Here is a tiny trained network, its code and every weight. The questions are about switching its units off for an input and a target symbol, where a switched-off unit gives its printed mean instead of its output.

import numpy as np


def w(rows, s, z=0):
    codes = np.array(rows[::2]) - 128.0
    scale = np.full(codes.shape[1], s)
    scale[-1] = z or s
    return codes * scale


def f(y):
    return np.maximum(y, 0)


def softmax(a):
    e = np.exp(a - a.max(-1, keepdims=True))
    return e / e.sum(-1, keepdims=True)


def log_softmax(a):
    a = a - a.max(-1, keepdims=True)
    return a - np.log(np.exp(a).sum(-1, keepdims=True))


def net(x, mask):
    ids = ['αεζθλμξπσφψ'.index(c) for c in x.split()]
    T = len(ids)
    res = E[ids] + P[:T]
    u = 0
    for l in range(2):
        r = res
        for j in range(3):
            rows = slice(4 * j, 4 * j + 4)
            q, k, v = (r @ M[l][rows].T for M in (Q, K, V))
            z = softmax(np.where(np.tri(T) > 0, q @ k.T / 4**0.5, -1e9)) @ v
            o = O[l][rows]
            res = res + np.where(mask[u + j], z, o[:, -1]) @ o[:, :-1]
        u += 3
        y = f(res @ A[l][:, :-1].T + A[l][:, -1])
        res = res + np.where(mask[u : u + 12], y, B[l][:, -1]) @ B[l][:, :-1]
        u += 12
    return log_softmax(res[-1] @ U[:, :-1].T + U[:, -1])


Q, K, V, O, A, B = {}, {}, {}, {}, {}, {}
E = w([
[134,157,119],'α',
[160,156,65],'ε',
[86,148,80],'ζ',
[159,20,63],'θ',
[102,2,251],'λ',
[148,155,101],'μ',
[156,166,191],'ξ',
[157,157,104],'π',
[143,157,130],'σ',
[105,158,158],'φ',
[143,154,113],'ψ',
],0.0081)
P = w([
[175,187,166],'0',
[107,128,31],'1',
[210,106,14],'2',
[84,157,179],'3',
[234,108,157],'4',
[60,160,96],'5',
[242,109,118],'6',
[36,152,160],'7',
[217,110,148],'8',
[2,139,113],'9',
[228,108,178],'10',
[10,127,195],'11',
],0.0066)
Q[0] = w([
[142,31,162],'0.h0',
[146,36,160],'0.h0',
[166,12,138],'0.h0',
[193,51,108],'0.h0',
[156,50,127],'0.h1',
[177,53,87],'0.h1',
[175,127,75],'0.h1',
[79,161,181],'0.h1',
[182,55,127],'0.h2',
[208,49,58],'0.h2',
[105,180,79],'0.h2',
[90,204,104],'0.h2',
],0.011)
K[0] = w([
[169,23,88],'0.h0',
[175,2,90],'0.h0',
[201,40,103],'0.h0',
[220,66,145],'0.h0',
[194,137,94],'0.h1',
[210,106,136],'0.h1',
[183,94,208],'0.h1',
[54,156,74],'0.h1',
[201,144,150],'0.h2',
[248,165,201],'0.h2',
[79,114,190],'0.h2',
[43,123,164],'0.h2',
],0.0097)
V[0] = w([
[41,180,93],'0.h0',
[61,203,126],'0.h0',
[169,184,204],'0.h0',
[142,187,172],'0.h0',
[202,101,151],'0.h1',
[159,90,161],'0.h1',
[249,98,153],'0.h1',
[26,165,128],'0.h1',
[246,87,128],'0.h2',
[245,125,133],'0.h2',
[1,136,134],'0.h2',
[71,218,132],'0.h2',
],0.005)
O[0] = w([
[188,217,163,213],'0.h0',
[177,202,127,217],'0.h0',
[129,163,43,137],'0.h0',
[126,189,73,175],'0.h0',
[84,107,78,109],'0.h1',
[123,109,67,26],'0.h1',
[35,82,66,148],'0.h1',
[205,195,176,95],'0.h1',
[45,10,121,146],'0.h2',
[32,23,163,213],'0.h2',
[229,241,99,26],'0.h2',
[153,255,193,253],'0.h2',
],0.005,0.00056)
A[0] = w([
[64,86,148,24],'0.n0',
[15,123,74,214],'0.n1',
[164,217,220,185],'0.n2',
[189,114,56,143],'0.n3',
[254,179,88,229],'0.n4',
[27,100,134,230],'0.n5',
[233,144,121,231],'0.n6',
[134,156,22,186],'0.n7',
[217,182,207,182],'0.n8',
[58,204,209,196],'0.n9',
[92,128,229,251],'0.n10',
[32,157,23,192],'0.n11',
],0.0071,0.0031)
B[0] = w([
[191,192,136,140],'0.n0',
[179,25,114,213],'0.n1',
[97,126,38,232],'0.n2',
[181,129,206,176],'0.n3',
[151,255,152,253],'0.n4',
[127,23,114,206],'0.n5',
[123,222,175,225],'0.n6',
[227,109,163,219],'0.n7',
[72,175,53,207],'0.n8',
[105,48,47,232],'0.n9',
[54,39,136,224],'0.n10',
[221,32,108,225],'0.n11',
],0.0069,0.0038)
Q[1] = w([
[179,203,101],'1.h0',
[73,60,107],'1.h0',
[76,231,177],'1.h0',
[221,111,61],'1.h0',
[49,111,84],'1.h1',
[174,68,131],'1.h1',
[128,63,111],'1.h1',
[207,137,163],'1.h1',
[195,161,1],'1.h2',
[125,90,58],'1.h2',
[50,87,216],'1.h2',
[128,131,46],'1.h2',
],0.007)
K[1] = w([
[103,232,89],'1.h0',
[136,22,178],'1.h0',
[205,195,32],'1.h0',
[4,178,177],'1.h0',
[119,173,26],'1.h1',
[113,57,91],'1.h1',
[119,90,42],'1.h1',
[131,81,223],'1.h1',
[2,190,28],'1.h2',
[62,99,122],'1.h2',
[211,46,214],'1.h2',
[44,109,53],'1.h2',
],0.0054)
V[1] = w([
[193,130,201],'1.h0',
[108,105,58],'1.h0',
[39,152,115],'1.h0',
[151,146,220],'1.h0',
[68,137,83],'1.h1',
[189,110,177],'1.h1',
[197,103,196],'1.h1',
[189,206,155],'1.h1',
[245,151,154],'1.h2',
[223,133,163],'1.h2',
[2,98,90],'1.h2',
[228,136,160],'1.h2',
],0.0068)
O[1] = w([
[2,126,53,86],'1.h0',
[248,147,135,231],'1.h0',
[145,111,239,39],'1.h0',
[17,109,115,6],'1.h0',
[242,66,114,89],'1.h1',
[17,194,117,171],'1.h1',
[21,192,110,162],'1.h1',
[13,93,162,120],'1.h1',
[121,117,14,161],'1.h2',
[95,130,22,136],'1.h2',
[155,144,253,111],'1.h2',
[101,128,11,144],'1.h2',
],0.0067,0.002)
A[1] = w([
[108,214,107,118],'1.n0',
[127,33,128,253],'1.n1',
[143,108,181,255],'1.n2',
[99,119,204,61],'1.n3',
[64,77,176,60],'1.n4',
[44,157,152,121],'1.n5',
[175,165,194,225],'1.n6',
[118,122,68,131],'1.n7',
[190,189,73,198],'1.n8',
[169,160,194,28],'1.n9',
[106,2,130,83],'1.n10',
[135,240,117,116],'1.n11',
],0.0077,0.0042)
B[1] = w([
[185,212,84,164],'1.n0',
[183,38,164,223],'1.n1',
[37,84,180,189],'1.n2',
[191,210,10,133],'1.n3',
[36,143,220,139],'1.n4',
[245,191,111,136],'1.n5',
[29,154,158,194],'1.n6',
[61,64,86,180],'1.n7',
[36,190,151,254],'1.n8',
[2,134,152,141],'1.n9',
[214,253,157,172],'1.n10',
[242,217,70,172],'1.n11',
],0.0063,0.0066)
U = w([
[137,121,142,4],'α',
[33,73,86,190],'ε',
[210,254,110,119],'ζ',
[242,85,100,53],'θ',
[169,118,148,2],'λ',
[117,102,115,81],'μ',
[102,54,211,224],'ξ',
[112,81,114,165],'π',
[131,105,147,115],'σ',
[29,167,205,117],'φ',
[129,106,131,62],'ψ',
],0.0072,0.0024)

Each question gives the input, a string of symbols that net reads in full, and the target symbol t.
The units are the heads (4 rows each of Q, K, V and O) and the neurons (one row each of A and B). Each row of codes is followed by its name. A weight is (code - 128) times the scale printed after its matrix; where a second scale follows, it is the last column's (O, A, B and U).
mask holds one flag per unit, layer by layer, with each layer's heads first. A switched-off unit (its flag False) gives its mean, the last column of its rows in O or B, instead of its output. The means were averaged over made-up inputs and are rounded, as every weight is.
A unit's drop is (log p(t) with every unit on - log p(t) with that unit switched off) / (log p(t) with every unit on - log p(t) with every unit switched off).
most important unit: the unit with the biggest drop
k most important neurons: the k neurons with the biggest drops, biggest first
top k neurons in layer l: the k neurons of layer l with the biggest drops, biggest first
which heads matter: for each layer, one digit per head in row order, 1 if its drop is at least 0.15 and else 0, layers parted by /
input ε ξ α, target ε: which heads matter : 110 / 111
input ζ ψ π ε φ ζ φ θ, target θ: most important unit : 1.n10
input α ε ξ ε ζ ζ ε α, target ζ: which heads matter : 111 / 000
input ξ α ε, target ξ: which heads matter : 011 / 001
input θ ζ π ξ φ ζ ζ ζ φ ψ, target ζ: which heads matter : 111 / 000
input ε ζ ξ φ ξ ξ, target φ: top 3 neurons in layer 0 : 0.n2; 0.n8; 0.n9
input ζ π ζ ξ π ζ π ξ, target ζ: 3 most important neurons : 1.n5; 0.n11; 0.n8
input φ ζ ζ, target φ: top 3 neurons in layer 0 : 0.n8; 0.n11; 0.n2
input λ θ π π φ ζ ζ μ, target ζ: which heads matter : 111 / 110
input φ ξ ζ φ σ μ, target φ: top 3 neurons in layer 0 : 0.n2; 0.n8; 0.n7
input ε π π ζ σ ζ ζ π, target ζ: top 2 neurons in layer 1 : 1.n11; 1.n0
input π φ λ φ φ α, target φ: top 2 neurons in layer 1 : 1.n6; 1.n9
input ξ π ζ φ π ε, target φ: which heads matter : 001 / 001
input ε ε ξ ξ ξ ζ, target ξ: most important unit : 1.h2
input π ε ζ ε, target ε: top 2 neurons in layer 1 : 1.n7; 1.n10
input ξ φ π σ ζ α φ ε ζ ζ ξ ε, target ζ: top 2 neurons in layer 1 : 1.n11; 1.n1
input ζ ξ λ π φ ζ ζ θ σ λ, target ξ: top 2 neurons in layer 0 : 0.n10; 0.n5
input ζ ζ θ ψ θ, target θ: 3 most important neurons : 1.n10; 1.n1; 0.n5
input ζ λ σ φ λ ζ ζ λ, target ξ: top 3 neurons in layer 1 : 1.n1; 1.n4; 1.n2
input ψ ζ φ φ ζ ζ, target φ: most important unit : 0.h2
input ε ε φ, target ε: which heads matter : 000 / 111
input ψ φ ζ ζ ε ξ, target ζ: top 2 neurons in layer 1 : 1.n11; 1.n0
input ζ ζ σ ζ φ ε, target ζ: which heads matter : 101 / 000
